Here is a tiny trained network, its code and every weight. The questions are about switching its units off for an input and a class, where a switched-off unit gives its printed mean instead of its output.

import numpy as np


def w(rows, s, z=0):
    codes = np.array(rows[::2]) - 128.0
    scale = np.full(codes.shape[1], s)
    scale[-1] = z or s
    return codes * scale


def norm(h):
    return h / np.sqrt((h * h).mean(-1, keepdims=True) + 1e-5)


def f(y):
    return np.maximum(y, 0)


def log_softmax(a):
    a = a - a.max(-1, keepdims=True)
    return a - np.log(np.exp(a).sum(-1, keepdims=True))


def net(x, mask):
    res = np.array(x, float).reshape(1, 4) / 4 @ E
    u = 0
    for l in range(4):
        y = f(norm(res) @ A[l][:, :-1].T + A[l][:, -1])
        res = res + np.where(mask[u : u + 6], y, B[l][:, -1]) @ B[l][:, :-1]
        u += 6
    return log_softmax(norm(res)[-1] @ U[:, :-1].T + U[:, -1])


A, B = {}, {}
E = w([
[122,214,184,126,109,63,150,159],'x0',
[115,76,120,184,83,108,172,46],'x1',
[106,122,191,204,178,106,136,143],'x2',
[1,162,111,109,152,43,97,98],'x3',
],0.0098)
A[0] = w([
[80,33,46,77,223,135,110,87,1],'L0N0',
[96,112,178,209,156,122,136,126,243],'L0N1',
[153,67,54,159,114,175,181,80,241],'L0N2',
[129,106,207,201,133,43,169,124,50],'L0N3',
[248,99,119,136,132,215,107,190,28],'L0N4',
[186,125,178,153,74,193,190,98,98],'L0N5',
],0.011,0.0032)
B[0] = w([
[73,168,142,147,42,186,76,152,214],'L0N0',
[99,141,167,129,175,99,245,91,219],'L0N1',
[140,101,151,57,84,99,116,91,246],'L0N2',
[82,153,189,174,200,132,134,83,207],'L0N3',
[127,129,144,100,196,249,108,173,254],'L0N4',
[166,78,84,118,142,97,136,209,207],'L0N5',
],0.014,0.009)
A[1] = w([
[206,116,151,104,141,161,158,161,143],'L1N0',
[125,147,98,149,113,152,126,92,7],'L1N1',
[125,116,131,120,160,142,110,127,116],'L1N2',
[122,176,129,73,146,104,126,162,143],'L1N3',
[161,94,38,250,204,156,87,72,14],'L1N4',
[121,113,133,109,95,152,118,108,107],'L1N5',
],0.019,0.018)
B[1] = w([
[119,131,63,131,194,157,151,164,247],'L1N0',
[130,177,145,88,69,177,226,152,128],'L1N1',
[112,128,127,144,143,134,145,120,156],'L1N2',
[96,116,130,85,110,160,200,63,212],'L1N3',
[245,240,232,75,182,194,2,2,128],'L1N4',
[154,124,170,53,111,127,109,64,165],'L1N5',
],0.017,0.012)
A[2] = w([
[95,226,126,147,81,138,49,218,95],'L2N0',
[103,228,93,131,157,163,121,168,253],'L2N1',
[62,157,220,106,123,99,228,71,203],'L2N2',
[158,51,149,199,222,39,193,91,128],'L2N3',
[79,185,112,102,97,139,86,88,173],'L2N4',
[105,185,201,191,169,11,164,108,12],'L2N5',
],0.012,0.0059)
B[2] = w([
[82,31,160,202,89,165,54,159,136],'L2N0',
[106,24,148,179,124,137,170,144,191],'L2N1',
[178,188,142,48,158,146,104,40,251],'L2N2',
[113,208,194,68,165,151,51,216,177],'L2N3',
[92,101,152,175,46,149,155,104,175],'L2N4',
[233,172,146,170,171,79,4,213,174],'L2N5',
],0.013,0.019)
A[3] = w([
[167,62,83,44,55,57,119,100,157],'L3N0',
[196,242,102,231,117,96,185,138,3],'L3N1',
[128,203,158,132,208,21,78,151,109],'L3N2',
[160,115,35,236,81,68,125,250,55],'L3N3',
[153,148,231,150,193,5,71,136,134],'L3N4',
[229,67,96,84,64,100,50,57,114],'L3N5',
],0.011,0.017)
B[3] = w([
[136,132,150,179,147,63,171,116,219],'L3N0',
[126,252,172,215,53,173,169,141,128],'L3N1',
[177,168,99,131,131,107,43,158,232],'L3N2',
[211,99,153,163,127,74,225,139,128],'L3N3',
[149,199,96,134,75,141,75,102,255],'L3N4',
[111,166,127,154,128,47,183,121,193],'L3N5',
],0.017,0.008)
U = w([
[137,92,103,104,218,215,197,202,169],'0',
[172,96,98,172,128,23,190,138,125],'1',
[49,74,151,213,51,173,64,172,140],'2',
[170,186,55,122,58,103,77,203,58],'3',
[115,136,184,79,97,112,176,44,152],'4',
[146,175,59,89,108,50,100,236,52],'5',
[96,177,2,201,66,106,122,220,4],'6',
[183,194,165,98,184,128,29,134,151],'7',
],0.021,0.02)

Each question gives the input, the list of numbers given to net, and the class t.
The units are the neurons (one row each of A and B). Each row of codes is followed by its name. A weight is (code - 128) times the scale printed after its matrix; where a second scale follows, it is the last column's (A, B and U).
mask holds one flag per neuron, layer by layer. A switched-off neuron (its flag False) gives its mean, the last column of its row in B, instead of its output. The means were averaged over made-up inputs and are rounded, as every weight is.
A unit's drop is (log p(t) with every unit on - log p(t) with that unit switched off) / (log p(t) with every unit on - log p(t) with every unit switched off).
unit that matters most: the unit with the biggest drop
k most important neurons: the k neurons with the biggest drops, biggest first
top k neurons in layer l: the k neurons of layer l with the biggest drops, biggest first
drop of u: that unit's drop, to one decimal
input [-1,3,-3,3], class 4: most important neuron : L1N5
input [-8,-3,-8,3], class 2: 4 most important neurons : L0N0; L0N1; L2N2; L1N3
input [-6,6,-1,-4], class 1: top 2 neurons in layer 1 : L1N5; L1N3
input [-2,-5,1,1], class 2: top 4 neurons in layer 0 : L0N2; L0N1; L0N0; L0N5
input [-7,-3,7,2], class 4: 3 most important neurons : L0N0; L0N1; L2N2
input [-5,-6,4,7], class 2: top 2 neurons in layer 0 : L0N0; L0N2
input [3,7,3,-7], class 0: 2 most important neurons : L1N0; L0N5
input [-8,-3,8,8], class 2: 2 most important neurons : L0N0; L1N3
input [-7,1,8,-2], class 0: 2 most important neurons : L2N5; L0N4
input [-7,6,-1,-3], class 1: top 2 neurons in layer 2 : L2N2; L2N3
input [-4,6,-6,-4], class 1: top 2 neurons in layer 2 : L2N3; L2N2
input [-6,-3,-8,8], class 2: 2 most important neurons : L0N0; L0N1
input [-4,-5,3,4], class 2: 3 most important neurons : L0N0; L0N2; L2N0
input [-7,3,-6,-5], class 0: unit that matters most : L0N4
input [-6,-2,-2,5], class 2: drop of L0N0 : 0.9
input [-4,-6,-1,3], class 2: drop of L0N0 : 0.8
input [-5,-7,-6,5], class 2: drop of L0N2 : 0.2
input [8,3,-7,3], class 4: drop of L0N4 : 0.0
